Here is a tiny trained network, its code and every weight. The questions are about switching its units off for an input and a class, where a switched-off unit gives its printed mean instead of its output.

import numpy as np


def w(rows, s, z=0):
    codes = np.array(rows[::2]) - 128.0
    scale = np.full(codes.shape[1], s)
    scale[-1] = z or s
    return codes * scale


def f(y):
    return y / 2 * (1 + np.tanh(0.7978845608 * (y + 0.044715 * y**3)))


def log_softmax(a):
    a = a - a.max(-1, keepdims=True)
    return a - np.log(np.exp(a).sum(-1, keepdims=True))


def net(x, mask):
    res = np.array(x, float).reshape(1, 3) / 4 @ E
    y = f(res @ A[0][:, :-1].T + A[0][:, -1])
    res = res + np.where(mask, y, B[0][:, -1]) @ B[0][:, :-1]
    return log_softmax(res[-1] @ U[:, :-1].T + U[:, -1])


A, B = {}, {}
E = w([
[112,63,121,126,113,161,151,67],'x0',
[50,214,195,105,111,156,252,140],'x1',
[160,131,15,197,225,176,157,44],'x2',
],0.017)
A[0] = w([
[59,78,158,59,60,172,185,72,150],'n1',
[181,144,134,102,111,7,66,211,164],'n2',
[176,144,100,128,106,36,44,126,254],'n3',
[118,142,124,138,71,59,80,125,31],'n4',
[97,139,183,166,85,36,112,211,151],'n5',
[101,159,131,183,168,177,185,67,238],'n6',
[54,196,123,125,153,86,184,176,187],'n7',
],0.014,0.0062)
B[0] = w([
[128,138,166,127,30,17,113,123,225],'n1',
[135,131,95,121,172,247,66,151,225],'n2',
[41,89,198,143,170,102,118,31,221],'n3',
[54,23,143,206,120,62,83,60,163],'n4',
[213,145,38,136,219,98,35,77,230],'n5',
[161,136,126,133,240,194,217,108,251],'n6',
[59,142,149,72,120,248,91,239,228],'n7',
],0.011,0.025)
U = w([
[167,53,60,217,204,142,118,35,254],'0',
[15,83,250,56,35,99,143,145,121],'1',
[108,94,113,110,160,107,53,168,178],'2',
[63,184,120,109,187,138,181,200,14],'3',
[202,98,137,105,71,48,140,87,117],'4',
],0.015,0.0078)

Each question gives the input, the list of numbers given to net, and the class t.
The units are the neurons (one row each of A and B). Each row of codes is followed by its name. A weight is (code - 128) times the scale printed after its matrix; where a second scale follows, it is the last column's (A, B and U).
mask holds one flag per neuron, in row order. A switched-off neuron (its flag False) gives its mean, the last column of its row in B, instead of its output. The means were averaged over made-up inputs and are rounded, as every weight is.
A unit's drop is (log p(t) with every unit on - log p(t) with that unit switched off) / (log p(t) with every unit on - log p(t) with every unit switched off).
The circuit of an input: a set's keep is (log p(t) with only the set's units on - log p(t) with every unit switched off) / (log p(t) with every unit on - log p(t) with every unit switched off). Starting from all 7 units, units are removed one at a time, each time the one whose removal leaves the highest keep (on an exact tie, the one counted first), for as long as the keep stays at least 0.8.
circuit, biggest first: the units of the circuit, biggest drop first
most important unit: the unit with the biggest drop
k most important neurons: the k neurons with the biggest drops, biggest first
drop of u: that unit's drop, to one decimal
input [-2,1,1], class 3: most important unit => n5
input [-7,7,-4], class 2: circuit, biggest first => [n5 n6]
input [4,7,1], class 1: 3 most important neurons => [n1 n5 n2]
input [1,4,1], class 3: 2 most important neurons => [n3 n6]
input [5,1,-5], class 4: 2 most important neurons => [n7 n5]
input [1,5,-3], class 1: 2 most important neurons => [n1 n7]
input [7,-1,-4], class 1: 2 most important neurons => [n5 n6]
input [-6,2,-7], class 2: 2 most important neurons => [n7 n6]
input [6,-4,-7], class 0: 2 most important neurons => [n7 n5]
input [8,8,3], class 3: 2 most important neurons => [n6 n3]
input [2,1,-7], class 2: 2 most important neurons => [n5 n6]
input [-8,0,-4], class 0: 4 most important neurons => [n5 n1 n4 n3]
input [1,1,-1], class 1: 3 most important neurons => [n5 n6 n2]
input [5,8,-1], class 1: circuit, biggest first => [n1]
input [-8,0,-7], class 0: 2 most important neurons => [n5 n4]
input [-1,5,8], class 3: drop of n5 => 0.1
input [6,1,-2], class 1: drop of n5 => 0.9
input [6,0,0], class 4: drop of n7 => 0.5
